Below is a small trained network, with its code and all its weights. Each question gives an input and a class and asks what happens when units are switched off, that is, made to give their printed mean instead of their output.

import numpy as np


def w(rows, s, z=0):
    codes = np.array(rows[::2]) - 128.0
    scale = np.full(codes.shape[1], s)
    scale[-1] = z or s
    return codes * scale


def norm(h):
    return h / np.sqrt((h * h).mean(-1, keepdims=True) + 1e-5)


def f(y):
    return np.maximum(y, 0)


def log_softmax(a):
    a = a - a.max(-1, keepdims=True)
    return a - np.log(np.exp(a).sum(-1, keepdims=True))


def net(x, mask):
    res = np.array(x, float).reshape(1, 5) / 4 @ E
    u = 0
    for l in range(2):
        y = f(norm(res) @ A[l][:, :-1].T + A[l][:, -1])
        res = res + np.where(mask[u : u + 3], y, B[l][:, -1]) @ B[l][:, :-1]
        u += 3
    return log_softmax(norm(res)[-1] @ U[:, :-1].T + U[:, -1])


A, B = {}, {}
E = w([
[36,133,62,177],'x0',
[174,104,24,186],'x1',
[115,250,90,72],'x2',
[135,112,115,7],'x3',
[165,135,141,77],'x4',
],0.0015)
A[0] = w([
[239,204,58,117,114],'L0N0',
[56,151,46,89,22],'L0N1',
[98,254,187,132,4],'L0N2',
],0.0047,0.00027)
B[0] = w([
[162,197,253,163,249],'L0N0',
[76,243,61,67,236],'L0N1',
[75,173,24,120,247],'L0N2',
],0.005,0.002)
A[1] = w([
[28,41,253,143,10],'L1N0',
[137,66,145,26,35],'L1N1',
[34,233,177,120,23],'L1N2',
],0.0038,0.0012)
B[1] = w([
[183,216,124,142,209],'L1N0',
[147,58,59,129,172],'L1N1',
[129,148,2,86,254],'L1N2',
],0.0053,0.0023)
U = w([
[96,65,74,233,165],'0',
[178,17,118,32,133],'1',
[215,162,248,159,193],'2',
[67,89,191,111,10],'3',
[97,100,163,110,11],'4',
[84,217,31,58,210],'5',
[85,94,169,128,3],'6',
],0.011,0.0063)

Each question gives the input, the list of numbers given to net, and the class t.
The units are the neurons (one row each of A and B). Each row of codes is followed by its name. A weight is (code - 128) times the scale printed after its matrix; where a second scale follows, it is the last column's (A, B and U).
mask holds one flag per neuron, layer by layer. A switched-off neuron (its flag False) gives its mean, the last column of its row in B, instead of its output. The means were averaged over made-up inputs and are rounded, as every weight is.
A unit's drop is (log p(t) with every unit on - log p(t) with that unit switched off) / (log p(t) with every unit on - log p(t) with every unit switched off).
The circuit of an input: a set's keep is (log p(t) with only the set's units on - log p(t) with every unit switched off) / (log p(t) with every unit on - log p(t) with every unit switched off). Starting from all 6 units, units are removed one at a time, each time the one whose removal leaves the highest keep (on an exact tie, the one counted first), for as long as the keep stays at least 0.8.
units of the circuit, in order: the units of the circuit, biggest drop first
most important unit: the unit with the biggest drop
top k neurons: the k neurons with the biggest drops, biggest first
top k neurons in layer l: the k neurons of layer l with the biggest drops, biggest first
drop of u: that unit's drop, to one decimal
input [-5,4,-3,3,8], class 2: units of the circuit, in order	(L0N0; L1N2)
input [2,-4,-6,-7,2], class 2: units of the circuit, in order	(L1N0; L0N2)
input [3,5,-6,7,0], class 1: units of the circuit, in order	(L0N2; L1N2)
input [-1,-2,-4,4,4], class 1: top 2 neurons	(L0N0; L1N1)
input [3,-2,-8,3,-7], class 2: top 2 neurons in layer 0	(L0N2; L0N1)
input [-1,0,-3,-6,4], class 2: units of the circuit, in order	(L0N2)
input [3,5,-3,1,0], class 0: units of the circuit, in order	(L1N2; L0N2)
input [5,1,-8,1,3], class 2: units of the circuit, in order	(L0N2; L1N0)
input [-4,1,-3,2,6], class 1: top 2 neurons	(L1N1; L1N0)
input [1,-5,-1,5,2], class 1: top 3 neurons	(L0N0; L1N1; L0N1)
input [7,-6,-7,0,6], class 2: top 2 neurons in layer 0	(L0N1; L0N2)
input [-6,-3,2,8,1], class 1: top 2 neurons	(L0N1; L1N1)
input [-8,-4,0,3,-6], class 1: top 3 neurons	(L0N1; L0N0; L1N1)
input [-8,-1,2,3,-2], class 2: most important unit	L0N1
input [5,-1,-8,7,0], class 1: top 2 neurons in layer 0	(L0N0; L0N2)
input [-4,8,3,-8,6], class 2: drop of L0N0	0.1
input [-8,-1,3,5,3], class 2: drop of L0N1	0.4
input [-6,-3,-4,8,-7], class 1: drop of L1N1	0.5
